Below are the code and all the weights of a small trained network. Each question names an input and a class and asks about switching units off, where a switched-off unit gives its printed mean instead of its output.

import numpy as np


def w(rows, s, z=0):
    codes = np.array(rows[::2]) - 128.0
    scale = np.full(codes.shape[1], s)
    scale[-1] = z or s
    return codes * scale


def f(y):
    return np.maximum(y, 0)


def log_softmax(a):
    a = a - a.max(-1, keepdims=True)
    return a - np.log(np.exp(a).sum(-1, keepdims=True))


def net(x, mask):
    res = np.array(x, float).reshape(1, 4) / 4 @ E
    y = f(res @ A[0][:, :-1].T + A[0][:, -1])
    res = res + np.where(mask, y, B[0][:, -1]) @ B[0][:, :-1]
    return log_softmax(res[-1] @ U[:, :-1].T + U[:, -1])


A, B = {}, {}
E = w([
[74,156,101,158,126,60,151],'x0',
[194,122,182,168,108,170,250],'x1',
[108,196,162,111,181,70,192],'x2',
[106,196,166,107,69,150,16],'x3',
],0.014)
A[0] = w([
[193,104,160,170,35,254,103,144],'n1',
[82,185,19,167,181,18,123,186],'n2',
[171,93,192,152,55,163,161,236],'n3',
[92,164,190,139,99,163,110,139],'n4',
[138,108,74,103,174,139,61,171],'n5',
[85,132,76,99,154,109,27,129],'n6',
[134,211,188,99,108,188,130,137],'n7',
[85,184,215,165,103,90,117,216],'n8',
[186,77,103,169,251,94,194,206],'n9',
[209,34,148,210,119,164,131,222],'n10',
[115,20,157,122,248,66,197,219],'n11',
[102,184,247,127,159,103,124,208],'n12',
[57,80,62,142,126,60,135,253],'n13',
[60,236,116,142,138,116,98,236],'n14',
[87,105,63,48,65,127,74,169],'n15',
[95,79,26,64,183,76,83,191],'n16',
[168,92,130,200,99,195,149,237],'n17',
[97,109,106,125,91,112,58,138],'n18',
[168,146,175,96,143,178,167,184],'n19',
],0.0096,0.003)
B[0] = w([
[116,133,115,90,229,194,71,245],'n1',
[79,165,65,122,148,126,156,232],'n2',
[153,134,132,169,153,141,67,217],'n3',
[173,87,195,92,91,111,72,173],'n4',
[151,223,146,139,92,193,187,190],'n5',
[158,161,121,112,73,110,119,226],'n6',
[184,116,183,54,114,125,98,185],'n7',
[81,82,146,57,64,15,105,190],'n8',
[81,131,156,204,165,116,179,251],'n9',
[208,117,144,172,105,180,82,234],'n10',
[83,70,149,230,164,109,225,249],'n11',
[138,32,126,72,116,82,153,191],'n12',
[89,185,65,138,52,144,160,207],'n13',
[87,129,114,94,74,100,124,210],'n14',
[254,224,140,134,88,132,101,212],'n15',
[130,187,109,119,67,157,228,223],'n16',
[171,107,62,157,134,217,102,216],'n17',
[167,174,117,145,89,89,96,197],'n18',
[103,127,172,122,195,131,97,192],'n19',
],0.0073,0.015)
U = w([
[2,141,50,149,179,134,152,150],'0',
[149,65,164,209,157,183,145,94],'1',
[151,69,216,20,77,102,121,156],'2',
[156,162,153,97,232,225,34,148],'3',
[141,212,32,129,91,138,115,39],'4',
[123,110,32,203,99,103,25,252],'5',
[149,76,173,136,208,54,125,104],'6',
],0.0099,0.0023)

Each question gives the input, the list of numbers given to net, and the class t.
The units are the neurons (one row each of A and B). Each row of codes is followed by its name. A weight is (code - 128) times the scale printed after its matrix; where a second scale follows, it is the last column's (A, B and U).
mask holds one flag per neuron, in row order. A switched-off neuron (its flag False) gives its mean, the last column of its row in B, instead of its output. The means were averaged over made-up inputs and are rounded, as every weight is.
A unit's drop is (log p(t) with every unit on - log p(t) with that unit switched off) / (log p(t) with every unit on - log p(t) with every unit switched off).
The circuit of an input: a set's keep is (log p(t) with only the set's units on - log p(t) with every unit switched off) / (log p(t) with every unit on - log p(t) with every unit switched off). Starting from the 12 units with the biggest drops (on a tie, the unit counted first), units are removed one at a time, each time the one whose removal leaves the highest keep (on an exact tie, the one counted first), for as long as the keep stays at least 0.8.
units of the circuit, in order: the units of the circuit, biggest drop first
most important unit: the unit with the biggest drop
top k neurons: the k neurons with the biggest drops, biggest first
drop when u is switched off: that unit's drop, to one decimal
input [-3,-2,-7,8], class 3: most important unit => n1
input [4,2,-3,1], class 5: units of the circuit, in order => (n16; n5)
input [6,-2,5,5], class 2: units of the circuit, in order => (n8; n12)
input [-3,6,4,5], class 2: top 3 neurons => (n12; n8; n7)
input [-6,-4,-5,-2], class 3: top 4 neurons => (n1; n13; n2; n14)
input [2,0,0,-1], class 0: top 2 neurons => (n15; n10)
input [2,2,3,-4], class 0: top 2 neurons => (n10; n15)
input [-7,-3,3,0], class 2: top 3 neurons => (n1; n17; n3)
input [-4,-4,-2,5], class 4: top 3 neurons => (n6; n18; n15)
input [-2,8,-2,-1], class 3: drop when n9 is switched off => 0.0
input [7,5,0,-4], class 0: drop when n7 is switched off => 0.3
input [-7,5,-4,-3], class 3: drop when n1 is switched off => 0.4
